Below is a small trained network, with its code and all its weights. Each question gives an input and a class and asks what happens when units are switched off, that is, made to give their printed mean instead of their output.

import numpy as np


def w(rows, s, z=0):
    codes = np.array(rows[::2]) - 128.0
    scale = np.full(codes.shape[1], s)
    scale[-1] = z or s
    return codes * scale


def f(y):
    return np.maximum(y, 0)


def log_softmax(a):
    a = a - a.max(-1, keepdims=True)
    return a - np.log(np.exp(a).sum(-1, keepdims=True))


def net(x, mask):
    res = np.array(x, float).reshape(1, 7) / 4 @ E
    y = f(res @ A[0][:, :-1].T + A[0][:, -1])
    res = res + np.where(mask, y, B[0][:, -1]) @ B[0][:, :-1]
    return log_softmax(res[-1] @ U[:, :-1].T + U[:, -1])


A, B = {}, {}
E = w([
[110,151,132,107,182,254,67],'x0',
[76,109,119,217,48,180,197],'x1',
[129,222,61,64,135,142,214],'x2',
[129,127,129,130,127,128,129],'x3',
[210,27,133,147,174,162,211],'x4',
[134,186,188,219,210,114,158],'x5',
[129,128,130,125,125,129,127],'x6',
],0.0098)
A[0] = w([
[128,172,80,111,140,116,166,21],'n0',
[146,172,144,169,142,120,153,114],'n1',
[126,178,152,179,175,147,130,185],'n2',
[74,121,122,155,115,174,146,18],'n3',
[74,194,149,118,111,148,73,18],'n4',
[73,176,114,143,91,52,105,60],'n5',
[103,126,118,175,87,122,162,101],'n6',
[172,141,109,119,151,69,106,93],'n7',
[153,137,127,92,179,63,108,9],'n8',
[118,88,155,174,120,116,59,96],'n9',
[152,129,102,162,91,5,165,19],'n10',
[96,129,97,195,90,140,160,57],'n11',
[118,190,92,87,142,146,186,85],'n12',
[102,169,132,117,93,105,97,107],'n13',
[98,152,157,193,163,84,156,105],'n14',
[134,104,103,105,33,142,116,154],'n15',
[199,101,105,125,140,139,171,2],'n16',
],0.013,0.005)
B[0] = w([
[132,112,142,188,89,71,96,196],'n0',
[91,105,99,83,111,111,140,205],'n1',
[81,109,67,81,136,134,146,252],'n2',
[153,206,166,114,134,144,106,180],'n3',
[181,67,142,141,168,169,187,229],'n4',
[162,65,166,150,169,156,195,235],'n5',
[158,200,213,61,133,139,93,206],'n6',
[148,148,180,75,130,151,102,200],'n7',
[165,173,216,76,137,126,65,204],'n8',
[110,142,115,214,75,73,71,220],'n9',
[168,140,16,168,155,254,72,254],'n10',
[152,200,229,76,144,128,101,213],'n11',
[127,155,118,243,58,62,65,245],'n12',
[127,80,145,150,147,135,220,208],'n13',
[83,94,87,56,120,69,142,235],'n14',
[72,104,119,66,128,91,119,229],'n15',
[150,75,175,168,135,98,185,188],'n16',
],0.0087,0.0096)
U = w([
[178,206,220,59,139,136,98,58],'0',
[192,53,169,170,149,131,236,105],'1',
[121,150,113,230,92,33,76,72],'2',
[152,151,40,136,155,254,92,162],'3',
[62,102,62,11,113,63,144,120],'4',
[137,131,124,112,129,119,134,254],'5',
],0.01,0.0092)

Each question gives the input, the list of numbers given to net, and the class t.
The units are the neurons (one row each of A and B). Each row of codes is followed by its name. A weight is (code - 128) times the scale printed after its matrix; where a second scale follows, it is the last column's (A, B and U).
mask holds one flag per neuron, in row order. A switched-off neuron (its flag False) gives its mean, the last column of its row in B, instead of its output. The means were averaged over made-up inputs and are rounded, as every weight is.
A unit's drop is (log p(t) with every unit on - log p(t) with that unit switched off) / (log p(t) with every unit on - log p(t) with every unit switched off).
The circuit of an input: a set's keep is (log p(t) with only the set's units on - log p(t) with every unit switched off) / (log p(t) with every unit on - log p(t) with every unit switched off). Starting from the 12 units with the biggest drops (on a tie, the unit counted first), units are removed one at a time, each time the one whose removal leaves the highest keep (on an exact tie, the one counted first), for as long as the keep stays at least 0.8.
units of the circuit, in order: the units of the circuit, biggest drop first
most important unit: the unit with the biggest drop
top k neurons: the k neurons with the biggest drops, biggest first
drop when u is switched off: that unit's drop, to one decimal
input [1,-7,1,3,7,5,5], class 0: most important unit => n8
input [-8,-3,1,7,0,-8,8], class 3: top 2 neurons => (n10 n14)
input [2,7,-3,-7,-4,8,4], class 4: units of the circuit, in order => (n14 n2)
input [7,3,-5,-2,-7,2,-7], class 1: units of the circuit, in order => (n4 n10)
input [6,-3,6,-2,-5,-4,-8], class 5: top 2 neurons => (n10 n4)
input [-3,-5,-1,0,6,6,8], class 5: top 4 neurons => (n5 n4 n13 n8)
input [4,0,8,-2,2,8,5], class 2: top 3 neurons => (n12 n0 n15)
input [3,5,0,5,2,-7,-7], class 4: top 2 neurons => (n15 n10)
input [-7,-6,-6,1,4,6,-8], class 5: top 2 neurons => (n12 n14)
input [-2,6,2,-5,-7,0,0], class 1: top 3 neurons => (n5 n13 n4)
input [1,-6,-6,-1,6,2,1], class 0: top 3 neurons => (n12 n8 n5)
input [0,0,7,-1,5,-7,-3], class 2: units of the circuit, in order => (n12 n0)
input [7,1,-7,-7,6,3,-5], class 2: top 2 neurons => (n9 n10)
input [8,7,2,0,8,-6,-1], class 1: units of the circuit, in order => (n16)
input [7,2,0,2,-8,-4,3], class 1: units of the circuit, in order => (n4 n13)
input [3,5,-5,6,1,5,-1], class 0: top 2 neurons => (n12 n11)
input [0,-5,6,8,4,5,3], class 2: top 2 neurons => (n12 n0)
input [-2,8,5,7,7,-2,-1], class 0: units of the circuit, in order => (n11 n6)
input [7,-6,-3,3,-8,0,-3], class 1: units of the circuit, in order => (n4 n13)
input [-5,1,4,7,0,-4,-5], class 3: units of the circuit, in order => (n10)
input [3,-3,8,4,-8,-5,-7], class 1: drop when n4 is switched off => 0.5
